Here is a tiny trained network, its code and every weight. The questions are about switching its units off for an input and a target symbol, where a switched-off unit gives its printed mean instead of its output.

import numpy as np


def w(rows, s, z=0):
    codes = np.array(rows[::2]) - 128.0
    scale = np.full(codes.shape[1], s)
    scale[-1] = z or s
    return codes * scale


def norm(h):
    return h / np.sqrt((h * h).mean(-1, keepdims=True) + 1e-5)


def f(y):
    return y / 2 * (1 + np.tanh(0.7978845608 * (y + 0.044715 * y**3)))


def softmax(a):
    e = np.exp(a - a.max(-1, keepdims=True))
    return e / e.sum(-1, keepdims=True)


def log_softmax(a):
    a = a - a.max(-1, keepdims=True)
    return a - np.log(np.exp(a).sum(-1, keepdims=True))


def net(x, mask):
    ids = ['βεηθμπσω'.index(c) for c in x.split()]
    T = len(ids)
    res = E[ids] + P[:T]
    r = norm(res)
    for j in range(2):
        rows = slice(4 * j, 4 * j + 4)
        q, k, v = (r @ M[0][rows].T for M in (Q, K, V))
        z = softmax(np.where(np.tri(T) > 0, q @ k.T / 4**0.5, -1e9)) @ v
        o = O[0][rows]
        res = res + np.where(mask[j], z, o[:, -1]) @ o[:, :-1]
    y = f(norm(res) @ A[0][:, :-1].T + A[0][:, -1])
    res = res + np.where(mask[2:6], y, B[0][:, -1]) @ B[0][:, :-1]
    return log_softmax(norm(res)[-1] @ U[:, :-1].T + U[:, -1])


Q, K, V, O, A, B = {}, {}, {}, {}, {}, {}
E = w([
[128,120,70],'β',
[128,121,71],'ε',
[128,121,72],'η',
[127,122,72],'θ',
[104,140,254],'μ',
[126,132,96],'π',
[134,136,102],'σ',
[93,114,65],'ω',
],0.017)
P = w([
[70,194,21],'0',
[108,221,71],'1',
[146,160,52],'2',
[138,139,104],'3',
[140,129,137],'4',
[139,120,151],'5',
[197,1,111],'6',
],0.0097)
Q[0] = w([
[125,255,89],'H0',
[107,41,72],'H0',
[122,206,114],'H0',
[195,58,129],'H0',
[55,170,70],'H1',
[228,212,104],'H1',
[112,99,199],'H1',
[210,43,99],'H1',
],0.0084)
K[0] = w([
[75,114,58],'H0',
[188,179,158],'H0',
[46,134,77],'H0',
[176,69,149],'H0',
[117,132,148],'H1',
[165,72,158],'H1',
[187,131,69],'H1',
[3,122,128],'H1',
],0.013)
V[0] = w([
[183,112,167],'H0',
[246,178,91],'H0',
[123,178,72],'H0',
[87,68,65],'H0',
[191,83,65],'H1',
[114,203,38],'H1',
[164,168,190],'H1',
[65,115,143],'H1',
],0.011)
O[0] = w([
[142,139,175,61],'H0',
[224,148,109,152],'H0',
[210,53,56,214],'H0',
[60,118,20,173],'H0',
[153,154,2,115],'H1',
[158,103,112,254],'H1',
[175,87,198,90],'H1',
[68,143,178,139],'H1',
],0.0079,0.0087)
A[0] = w([
[134,7,171,63],'N0',
[79,88,182,255],'N1',
[254,202,35,51],'N2',
[150,110,13,74],'N3',
],0.0082,0.0029)
B[0] = w([
[119,133,40,164],'N0',
[152,89,130,160],'N1',
[148,95,144,222],'N2',
[74,134,250,255],'N3',
],0.013,0.0064)
U = w([
[92,161,158,247],'β',
[133,146,102,21],'ε',
[123,119,4,140],'η',
[123,139,103,47],'θ',
[154,97,124,124],'μ',
[216,111,107,254],'π',
[46,78,127,53],'σ',
[135,146,99,23],'ω',
],0.016,0.006)

Each question gives the input, a string of symbols that net reads in full, and the target symbol t.
The units are the heads (4 rows each of Q, K, V and O) and the neurons (one row each of A and B). Each row of codes is followed by its name. A weight is (code - 128) times the scale printed after its matrix; where a second scale follows, it is the last column's (O, A, B and U).
mask holds one flag per unit, heads first, then neurons. A switched-off unit (its flag False) gives its mean, the last column of its rows in O or B, instead of its output. The means were averaged over made-up inputs and are rounded, as every weight is.
A unit's drop is (log p(t) with every unit on - log p(t) with that unit switched off) / (log p(t) with every unit on - log p(t) with every unit switched off).
The circuit of an input: a set's keep is (log p(t) with only the set's units on - log p(t) with every unit switched off) / (log p(t) with every unit on - log p(t) with every unit switched off). Starting from all 6 units, units are removed one at a time, each time the one whose removal leaves the highest keep (on an exact tie, the one counted first), for as long as the keep stays at least 0.8.
units of the circuit, in order: the units of the circuit, biggest drop first
heads that matter: for each layer, one digit per head in row order, 1 if its drop is at least 0.15 and else 0, layers parted by /
drop when u is switched off: that unit's drop, to one decimal
input μ θ μ, target π: units of the circuit, in order -> N3
input μ π ω ε, target σ: heads that matter -> 01
input σ β σ μ β ω β, target σ: units of the circuit, in order -> H1, H0, N3
input μ μ β ω ω σ, target η: heads that matter -> 01
input μ η σ, target π: heads that matter -> 10
input μ π ω, target σ: heads that matter -> 01
input ω π μ σ ω, target σ: heads that matter -> 00
input ω μ σ, target σ: units of the circuit, in order -> H1, H0
input μ π σ, target π: units of the circuit, in order -> H0, N3
input π μ ω π μ ε σ, target η: heads that matter -> 10
input ω ω μ π ω η ε, target σ: drop when H0 is switched off -> 0.7
input θ μ ω π, target σ: drop when N3 is switched off -> 0.2
input μ ω σ, target σ: drop when H1 is switched off -> 0.4
input μ ω π π, target σ: units of the circuit, in order -> H1
